Below are the code and all the weights of a small trained network. Each question names an input and a class and asks about switching units off, where a switched-off unit gives its printed mean instead of its output.

import numpy as np


def w(rows, s, z=0):
    codes = np.array(rows[::2]) - 128.0
    scale = np.full(codes.shape[1], s)
    scale[-1] = z or s
    return codes * scale


def norm(h):
    return h / np.sqrt((h * h).mean(-1, keepdims=True) + 1e-5)


def f(y):
    return np.maximum(y, 0)


def log_softmax(a):
    a = a - a.max(-1, keepdims=True)
    return a - np.log(np.exp(a).sum(-1, keepdims=True))


def net(x, mask):
    res = np.array(x, float).reshape(1, 4) / 4 @ E
    u = 0
    for l in range(2):
        y = f(norm(res) @ A[l][:, :-1].T + A[l][:, -1])
        res = res + np.where(mask[u : u + 4], y, B[l][:, -1]) @ B[l][:, :-1]
        u += 4
    return log_softmax(norm(res)[-1] @ U[:, :-1].T + U[:, -1])


A, B = {}, {}
E = w([
[189,54,68,65,160,164,118,200,197],'x0',
[139,131,164,122,143,101,116,167,107],'x1',
[105,50,189,172,89,244,1,159,96],'x2',
[104,117,212,177,184,109,139,38,242],'x3',
],0.0056)
A[0] = w([
[153,73,144,23,32,206,93,207,96,92],'L0N1',
[245,64,87,9,2,47,210,161,105,75],'L0N2',
[166,155,38,148,121,134,156,193,143,3],'L0N3',
[72,174,68,148,23,86,126,157,25,102],'L0N4',
],0.0061,0.0043)
B[0] = w([
[127,204,65,105,76,76,124,116,125,254],'L0N1',
[70,6,135,152,109,168,145,110,76,254],'L0N2',
[78,114,196,180,129,168,1,116,62,171],'L0N3',
[150,110,121,125,230,187,144,149,209,229],'L0N4',
],0.0098,0.0059)
A[1] = w([
[162,183,116,171,148,195,120,145,68,3],'L1N1',
[169,74,121,187,204,111,70,182,127,68],'L1N2',
[136,125,117,101,154,187,87,167,172,89],'L1N3',
[123,70,115,105,254,144,178,142,158,18],'L1N4',
],0.0093,0.0035)
B[1] = w([
[106,142,162,75,70,49,197,115,254,167],'L1N1',
[60,136,108,147,57,72,161,155,141,188],'L1N2',
[204,199,222,150,225,17,234,55,161,209],'L1N3',
[241,160,67,82,86,134,5,140,99,253],'L1N4',
],0.0092,0.0058)
U = w([
[248,188,9,47,165,115,58,188,97,71],'0',
[134,254,185,65,181,17,236,79,205,8],'1',
[54,11,196,194,123,204,103,115,45,252],'2',
],0.0069,0.0025)

Each question gives the input, the list of numbers given to net, and the class t.
The units are the neurons (one row each of A and B). Each row of codes is followed by its name. A weight is (code - 128) times the scale printed after its matrix; where a second scale follows, it is the last column's (A, B and U).
mask holds one flag per neuron, layer by layer. A switched-off neuron (its flag False) gives its mean, the last column of its row in B, instead of its output. The means were averaged over made-up inputs and are rounded, as every weight is.
A unit's drop is (log p(t) with every unit on - log p(t) with that unit switched off) / (log p(t) with every unit on - log p(t) with every unit switched off).
The circuit of an input: a set's keep is (log p(t) with only the set's units on - log p(t) with every unit switched off) / (log p(t) with every unit on - log p(t) with every unit switched off). Starting from all 8 units, units are removed one at a time, each time the one whose removal leaves the highest keep (on an exact tie, the one counted first), for as long as the keep stays at least 0.8.
units of the circuit, in order: the units of the circuit, biggest drop first
top k neurons: the k neurons with the biggest drops, biggest first
top k neurons in layer l: the k neurons of layer l with the biggest drops, biggest first
input [7,1,5,1], class 1: units of the circuit, in order	(L1N3)
input [8,-5,-5,-3], class 2: top 2 neurons in layer 0	(L0N2; L0N3)
input [5,2,6,8], class 1: top 2 neurons	(L0N2; L1N3)
input [-4,5,1,-3], class 1: top 3 neurons in layer 1	(L1N3; L1N1; L1N2)
input [0,-8,1,-1], class 1: units of the circuit, in order	(L0N2; L1N4)
input [5,-8,-3,0], class 2: top 2 neurons	(L0N2; L0N4)
input [-7,6,-8,-1], class 0: top 2 neurons in layer 0	(L0N4; L0N1)
input [-7,8,-3,-1], class 0: top 2 neurons in layer 1	(L1N4; L1N3)
input [3,4,-1,7], class 0: top 2 neurons	(L1N4; L0N1)
input [8,3,-8,-5], class 2: top 3 neurons in layer 0	(L0N2; L0N3; L0N4)
input [-5,5,1,3], class 2: top 4 neurons	(L1N3; L0N1; L1N1; L0N4)
input [1,-8,-6,-1], class 2: top 3 neurons	(L0N2; L0N4; L0N3)
input [2,-3,8,0], class 0: top 2 neurons	(L0N1; L0N4)
input [-1,-8,1,-6], class 1: top 3 neurons in layer 0	(L0N4; L0N1; L0N3)
input [2,-5,-7,4], class 0: top 3 neurons	(L0N1; L1N4; L1N3)
input [3,-2,8,-1], class 0: top 2 neurons	(L0N1; L0N4)
input [6,2,-8,4], class 0: units of the circuit, in order	(L1N4)
input [-2,5,8,-8], class 1: top 2 neurons	(L0N4; L1N1)
input [5,1,-3,-8], class 2: top 3 neurons	(L0N2; L0N3; L1N4)
input [-7,-1,2,0], class 1: top 2 neurons	(L0N2; L1N1)
input [6,-8,-1,-3], class 2: units of the circuit, in order	(L0N2)
input [3,-7,3,4], class 1: top 3 neurons	(L0N2; L1N3; L0N4)
input [1,6,-3,5], class 0: top 2 neurons	(L0N1; L1N4)
input [4,3,-6,7], class 0: top 2 neurons	(L1N4; L0N1)
input [-1,6,8,-8], class 1: top 2 neurons in layer 0	(L0N4; L0N2)
input [1,-3,-6,-4], class 2: top 2 neurons in layer 0	(L0N2; L0N3)
input [-3,2,1,3], class 2: top 2 neurons in layer 1	(L1N3; L1N1)
input [-2,-8,8,-5], class 1: top 2 neurons in layer 0	(L0N4; L0N2)
